Below are the code and all the weights of a small trained network. Each question names an input and a class and asks about switching units off, where a switched-off unit gives its printed mean instead of its output.

import numpy as np


def w(rows, s, z=0):
    codes = np.array(rows[::2]) - 128.0
    scale = np.full(codes.shape[1], s)
    scale[-1] = z or s
    return codes * scale


def f(y):
    return y / 2 * (1 + np.tanh(0.7978845608 * (y + 0.044715 * y**3)))


def log_softmax(a):
    a = a - a.max(-1, keepdims=True)
    return a - np.log(np.exp(a).sum(-1, keepdims=True))


def net(x, mask):
    res = np.array(x, float).reshape(1, 3) / 4 @ E
    y = f(res @ A[0][:, :-1].T + A[0][:, -1])
    res = res + np.where(mask, y, B[0][:, -1]) @ B[0][:, :-1]
    return log_softmax(res[-1] @ U[:, :-1].T + U[:, -1])


A, B = {}, {}
E = w([
[39,191,64,53,222,158,193,165,47],'x0',
[167,45,63,174,190,160,251,201,189],'x1',
[176,215,119,214,143,73,143,46,113],'x2',
],0.011)
A[0] = w([
[182,93,67,145,140,172,177,144,172,24],'N0',
[28,120,75,71,155,197,139,200,94,214],'N1',
[130,117,61,179,196,166,212,181,116,177],'N2',
[73,67,128,59,164,237,94,188,124,213],'N3',
[83,111,137,29,60,158,139,196,75,110],'N4',
[110,219,143,99,160,93,114,89,46,166],'N5',
[168,91,176,122,47,132,55,134,111,215],'N6',
[206,99,171,171,80,149,44,85,180,144],'N7',
[163,57,87,178,100,126,160,111,241,255],'N8',
[24,163,131,75,141,169,131,123,31,217],'N9',
[26,66,148,42,118,245,100,176,153,200],'N10',
[182,43,217,169,88,135,66,104,227,146],'N11',
[95,226,187,168,81,61,74,51,64,209],'N12',
],0.011,0.0057)
B[0] = w([
[135,73,137,187,187,113,152,178,241,173],'N0',
[85,124,183,67,197,185,184,133,18,240],'N1',
[174,68,122,146,225,181,237,177,153,222],'N2',
[33,87,246,106,146,164,126,208,117,222],'N3',
[61,80,173,95,125,151,53,158,65,192],'N4',
[102,161,55,103,212,183,84,15,168,209],'N5',
[153,197,162,139,45,55,70,124,73,208],'N6',
[198,183,223,210,58,102,97,88,77,216],'N7',
[216,102,155,236,110,92,238,225,164,208],'N8',
[65,153,67,45,194,111,123,83,112,232],'N9',
[39,121,230,61,148,146,63,204,59,229],'N10',
[254,196,184,150,30,34,181,212,70,229],'N11',
[107,58,87,171,122,206,7,19,211,250],'N12',
],0.0089,0.021)
U = w([
[89,108,178,127,113,237,102,161,142,113],'0',
[39,105,201,66,155,152,81,183,59,151],'1',
[62,161,61,139,147,155,52,46,229,131],'2',
[159,166,173,176,96,131,32,56,148,147],'3',
[190,69,135,210,169,116,213,203,217,169],'4',
[110,194,87,92,204,139,176,102,75,126],'5',
[124,99,92,98,4,212,106,183,169,10],'6',
[216,188,182,176,55,63,103,146,104,101],'7',
],0.012,0.013)

Each question gives the input, the list of numbers given to net, and the class t.
The units are the neurons (one row each of A and B). Each row of codes is followed by its name. A weight is (code - 128) times the scale printed after its matrix; where a second scale follows, it is the last column's (A, B and U).
mask holds one flag per neuron, in row order. A switched-off neuron (its flag False) gives its mean, the last column of its row in B, instead of its output. The means were averaged over made-up inputs and are rounded, as every weight is.
A unit's drop is (log p(t) with every unit on - log p(t) with that unit switched off) / (log p(t) with every unit on - log p(t) with every unit switched off).
The circuit of an input: a set's keep is (log p(t) with only the set's units on - log p(t) with every unit switched off) / (log p(t) with every unit on - log p(t) with every unit switched off). Starting from the 12 units with the biggest drops (on a tie, the unit counted first), units are removed one at a time, each time the one whose removal leaves the highest keep (on an exact tie, the one counted first), for as long as the keep stays at least 0.8.
circuit, biggest first: the units of the circuit, biggest drop first
unit that matters most: the unit with the biggest drop
top k neurons: the k neurons with the biggest drops, biggest first
drop when u is switched off: that unit's drop, to one decimal
input [3,4,0], class 4: circuit, biggest first	(N2)
input [-1,-7,2], class 2: top 3 neurons	(N12 N5 N11)
input [3,2,4], class 5: top 2 neurons	(N8 N12)
input [0,8,-7], class 4: top 4 neurons	(N8 N2 N0 N9)
input [7,-5,1], class 2: circuit, biggest first	(N5 N12)
input [-3,6,-8], class 4: top 2 neurons	(N8 N0)
input [5,7,-1], class 4: top 2 neurons	(N2 N0)
input [7,-8,0], class 2: top 2 neurons	(N5 N12)
input [-3,7,-8], class 4: top 2 neurons	(N8 N0)
input [-3,-6,-5], class 7: top 3 neurons	(N11 N6 N1)
input [-6,-5,2], class 7: drop when N11 is switched off	1.9
input [-5,-5,-8], class 7: drop when N11 is switched off	0.5
input [-3,-5,0], class 3: drop when N12 is switched off	0.6
input [-1,-1,5], class 3: unit that matters most	N9
